Below is a small trained network, with its code and all its weights. Each question gives an input and a class and asks what happens when units are switched off, that is, made to give their printed mean instead of their output.

import numpy as np


def w(rows, s, z=0):
    codes = np.array(rows[::2]) - 128.0
    scale = np.full(codes.shape[1], s)
    scale[-1] = z or s
    return codes * scale


def f(y):
    return y / 2 * (1 + np.tanh(0.7978845608 * (y + 0.044715 * y**3)))


def log_softmax(a):
    a = a - a.max(-1, keepdims=True)
    return a - np.log(np.exp(a).sum(-1, keepdims=True))


def net(x, mask):
    res = np.array(x, float).reshape(1, 7) / 4 @ E
    y = f(res @ A[0][:, :-1].T + A[0][:, -1])
    res = res + np.where(mask, y, B[0][:, -1]) @ B[0][:, :-1]
    return log_softmax(res[-1] @ U[:, :-1].T + U[:, -1])


A, B = {}, {}
E = w([
[115,208,251],'x0',
[127,126,128],'x1',
[129,127,125],'x2',
[127,129,129],'x3',
[127,126,130],'x4',
[1,152,107],'x5',
[98,24,212],'x6',
],0.0055)
A[0] = w([
[144,239,75,105],'n1',
[153,159,137,93],'n2',
[131,157,154,2],'n3',
[103,45,188,65],'n4',
[9,149,107,97],'n5',
[222,107,147,179],'n6',
[79,162,215,205],'n7',
[125,166,179,16],'n8',
[158,165,110,22],'n9',
[136,192,197,85],'n10',
[131,64,58,145],'n11',
[113,132,161,9],'n12',
[128,168,172,31],'n13',
],0.011,0.0047)
B[0] = w([
[112,29,142,199],'n1',
[133,131,116,125],'n2',
[157,131,63,103],'n3',
[144,41,76,168],'n4',
[255,160,151,188],'n5',
[176,160,155,217],'n6',
[99,133,148,252],'n7',
[143,137,41,123],'n8',
[158,111,91,108],'n9',
[94,163,48,178],'n10',
[74,179,85,206],'n11',
[158,119,61,103],'n12',
[139,142,65,123],'n13',
],0.029,0.0046)
U = w([
[113,116,143,255],'0',
[239,148,115,43],'1',
[92,109,149,223],'2',
[118,10,91,28],'3',
[91,128,156,156],'4',
[88,159,50,34],'5',
],0.011,0.0071)

Each question gives the input, the list of numbers given to net, and the class t.
The units are the neurons (one row each of A and B). Each row of codes is followed by its name. A weight is (code - 128) times the scale printed after its matrix; where a second scale follows, it is the last column's (A, B and U).
mask holds one flag per neuron, in row order. A switched-off neuron (its flag False) gives its mean, the last column of its row in B, instead of its output. The means were averaged over made-up inputs and are rounded, as every weight is.
A unit's drop is (log p(t) with every unit on - log p(t) with that unit switched off) / (log p(t) with every unit on - log p(t) with every unit switched off).
The circuit of an input: a set's keep is (log p(t) with only the set's units on - log p(t) with every unit switched off) / (log p(t) with every unit on - log p(t) with every unit switched off). Starting from the 12 units with the biggest drops (on a tie, the unit counted first), units are removed one at a time, each time the one whose removal leaves the highest keep (on an exact tie, the one counted first), for as long as the keep stays at least 0.8.
units of the circuit, in order: the units of the circuit, biggest drop first
unit that matters most: the unit with the biggest drop
top k neurons: the k neurons with the biggest drops, biggest first
drop of u: that unit's drop, to one decimal
input [-6,5,0,-8,2,8,-5], class 1: unit that matters most -> n5
input [-6,3,1,0,3,6,6], class 1: top 4 neurons -> (n5, n1, n7, n10)
input [-5,0,-4,6,2,-8,4], class 1: top 3 neurons -> (n6, n7, n1)
input [-8,-1,-4,-7,0,0,4], class 5: top 2 neurons -> (n11, n1)
input [1,-2,-5,3,3,7,8], class 3: top 2 neurons -> (n4, n6)
input [-1,2,7,3,-4,-3,7], class 3: top 2 neurons -> (n4, n5)
input [-8,3,6,7,6,-2,-8], class 3: top 2 neurons -> (n1, n10)
input [-6,8,-2,2,-2,8,-8], class 1: top 2 neurons -> (n5, n7)
input [-7,-3,-3,-8,1,-6,-2], class 5: top 2 neurons -> (n11, n5)
input [-7,-2,-4,-7,0,4,2], class 5: top 4 neurons -> (n11, n1, n6, n7)
input [-2,-1,-6,3,4,-8,4], class 1: top 3 neurons -> (n6, n7, n1)
input [0,0,4,7,3,3,-6], class 3: top 2 neurons -> (n1, n6)
input [7,-6,-6,-7,-5,2,5], class 5: units of the circuit, in order -> (n10, n8)
input [-8,-2,4,7,-7,-3,2], class 5: unit that matters most -> n11
input [-7,3,-3,-4,4,-6,1], class 5: top 2 neurons -> (n11, n5)
input [-5,-1,-1,1,6,5,8], class 3: top 2 neurons -> (n4, n6)
input [6,1,-3,-2,-1,1,7], class 3: drop of n5 -> 0.0
input [8,-2,2,6,-5,8,-1], class 1: drop of n5 -> 1.8
input [-3,3,-6,-7,3,4,7], class 3: drop of n4 -> 1.9
input [5,0,4,1,3,-1,0], class 5: unit that matters most -> n10
